Below are the code and all the weights of a small trained network. Each question names an input and a class and asks about switching units off, where a switched-off unit gives its printed mean instead of its output.

import numpy as np


def w(rows, s, z=0):
    codes = np.array(rows[::2]) - 128.0
    scale = np.full(codes.shape[1], s)
    scale[-1] = z or s
    return codes * scale


def f(y):
    return np.maximum(y, 0)


def log_softmax(a):
    a = a - a.max(-1, keepdims=True)
    return a - np.log(np.exp(a).sum(-1, keepdims=True))


def net(x, mask):
    res = np.array(x, float).reshape(1, 5) / 4 @ E
    y = f(res @ A[0][:, :-1].T + A[0][:, -1])
    res = res + np.where(mask, y, B[0][:, -1]) @ B[0][:, :-1]
    return log_softmax(res[-1] @ U[:, :-1].T + U[:, -1])


A, B = {}, {}
E = w([
[144,119,133,143,136],'x0',
[74,244,180,178,212],'x1',
[216,171,183,2,179],'x2',
[44,34,167,94,191],'x3',
[126,123,1,115,197],'x4',
],0.0097)
A[0] = w([
[159,195,213,27,206,172],'n0',
[104,2,152,88,177,171],'n1',
[135,230,123,152,127,117],'n2',
[117,160,191,142,115,64],'n3',
[160,151,148,97,173,142],'n4',
[40,178,129,200,158,128],'n5',
[50,91,197,126,233,100],'n6',
[164,81,117,91,88,106],'n7',
[70,125,118,218,114,149],'n8',
[94,203,165,153,203,58],'n9',
[56,45,170,58,190,108],'n10',
[121,119,203,92,38,107],'n11',
[167,106,43,120,157,124],'n12',
[204,143,170,73,160,138],'n13',
[97,73,127,180,96,181],'n14',
[222,2,65,91,34,74],'n15',
[141,144,34,109,194,37],'n16',
[123,127,95,96,88,137],'n17',
[123,52,134,88,67,59],'n18',
[155,138,159,29,162,180],'n19',
[87,52,145,168,170,166],'n20',
[65,160,80,218,84,155],'n21',
[196,173,87,160,81,89],'n22',
[179,155,125,152,113,22],'n23',
[200,143,132,37,138,148],'n24',
[118,130,57,116,206,105],'n25',
[75,103,115,169,98,148],'n26',
[77,39,164,115,203,58],'n27',
[140,236,94,134,89,254],'n28',
[97,147,85,121,199,93],'n29',
[175,126,173,87,174,191],'n30',
[211,186,84,152,45,92],'n31',
[128,173,105,157,217,108],'n32',
[173,124,40,155,183,125],'n33',
[131,88,97,190,68,154],'n34',
[117,119,225,171,84,105],'n35',
[123,71,52,48,42,181],'n36',
[110,141,47,121,194,60],'n37',
[83,102,132,168,72,91],'n38',
[103,170,188,142,98,108],'n39',
[177,92,252,170,66,94],'n40',
],0.01,0.0026)
B[0] = w([
[165,96,72,124,171,247],'n0',
[96,219,93,184,77,196],'n1',
[109,183,171,204,133,193],'n2',
[84,69,173,116,125,163],'n3',
[153,102,83,115,176,176],'n4',
[177,127,149,118,225,199],'n5',
[75,226,108,204,117,193],'n6',
[149,159,158,140,238,176],'n7',
[214,89,77,71,169,195],'n8',
[165,137,217,143,232,198],'n9',
[66,181,75,225,73,194],'n10',
[84,100,158,32,110,184],'n11',
[60,62,198,79,54,181],'n12',
[179,96,77,90,150,204],'n13',
[200,124,81,102,163,179],'n14',
[128,165,254,210,244,245],'n15',
[70,54,154,70,74,182],'n16',
[139,145,170,137,142,155],'n17',
[119,158,187,162,173,179],'n18',
[175,105,55,112,180,207],'n19',
[143,141,118,177,131,173],'n20',
[220,116,63,73,158,209],'n21',
[63,193,80,212,59,188],'n22',
[100,170,92,160,101,155],'n23',
[213,125,44,92,105,211],'n24',
[70,66,170,77,96,181],'n25',
[166,74,30,115,151,174],'n26',
[48,182,47,169,62,178],'n27',
[105,195,131,159,109,210],'n28',
[76,110,213,108,100,172],'n29',
[177,108,88,120,123,190],'n30',
[55,239,76,199,35,209],'n31',
[103,116,202,132,168,186],'n32',
[80,55,172,101,36,185],'n33',
[217,102,86,72,187,189],'n34',
[91,61,152,96,57,180],'n35',
[172,139,198,150,173,213],'n36',
[98,45,154,73,79,178],'n37',
[170,90,90,93,142,170],'n38',
[105,68,191,70,92,170],'n39',
[41,47,144,70,51,198],'n40',
],0.0066,0.014)
U = w([
[211,81,7,75,175,160],'0',
[132,152,252,163,223,251],'1',
[72,211,58,197,49,24],'2',
[61,18,196,30,45,31],'3',
],0.013,0.0024)

Each question gives the input, the list of numbers given to net, and the class t.
The units are the neurons (one row each of A and B). Each row of codes is followed by its name. A weight is (code - 128) times the scale printed after its matrix; where a second scale follows, it is the last column's (A, B and U).
mask holds one flag per neuron, in row order. A switched-off neuron (its flag False) gives its mean, the last column of its row in B, instead of its output. The means were averaged over made-up inputs and are rounded, as every weight is.
A unit's drop is (log p(t) with every unit on - log p(t) with that unit switched off) / (log p(t) with every unit on - log p(t) with every unit switched off).
The circuit of an input: a set's keep is (log p(t) with only the set's units on - log p(t) with every unit switched off) / (log p(t) with every unit on - log p(t) with every unit switched off). Starting from the 12 units with the biggest drops (on a tie, the unit counted first), units are removed one at a time, each time the one whose removal leaves the highest keep (on an exact tie, the one counted first), for as long as the keep stays at least 0.8.
units of the circuit, in order: the units of the circuit, biggest drop first
unit that matters most: the unit with the biggest drop
top k neurons: the k neurons with the biggest drops, biggest first
drop of u: that unit's drop, to one decimal
input [-7,3,6,-7,4], class 2: unit that matters most	n31
input [-1,2,5,6,4], class 2: units of the circuit, in order	n10, n27
input [3,4,-6,5,7], class 3: top 3 neurons	n29, n25, n37
input [4,1,7,-3,-8], class 3: top 4 neurons	n40, n11, n35, n39
input [-8,-4,2,4,-1], class 1: units of the circuit, in order	n15, n18
input [1,4,-7,7,-4], class 0: top 2 neurons	n8, n5
input [-8,6,3,-7,2], class 2: top 2 neurons	n15, n31
input [-8,6,-2,4,-7], class 3: top 2 neurons	n15, n35
input [1,-4,-5,8,8], class 2: top 2 neurons	n1, n10
input [-7,-4,1,4,2], class 1: units of the circuit, in order	n15, n36
input [-4,-8,-7,8,-1], class 1: top 4 neurons	n15, n36, n18, n31
input [-5,4,8,8,1], class 0: top 2 neurons	n0, n19
input [6,-4,-5,-7,7], class 2: top 2 neurons	n31, n22
input [3,-2,1,-4,-5], class 3: units of the circuit, in order	n40
input [7,5,6,1,3], class 0: top 2 neurons	n15, n0
input [-5,-6,4,-7,4], class 2: top 2 neurons	n31, n22
input [6,-8,7,-3,1], class 1: top 2 neurons	n15, n36
input [8,8,8,0,0], class 0: top 2 neurons	n0, n15
input [-5,1,-8,7,-3], class 0: drop of n8	0.2
input [7,-8,5,-4,2], class 1: drop of n15	0.8
input [-6,-7,-4,3,-6], class 1: drop of n15	0.7
input [-6,-4,0,0,-4], class 1: drop of n18	0.2
input [6,3,-1,-5,3], class 2: top neuron	n15
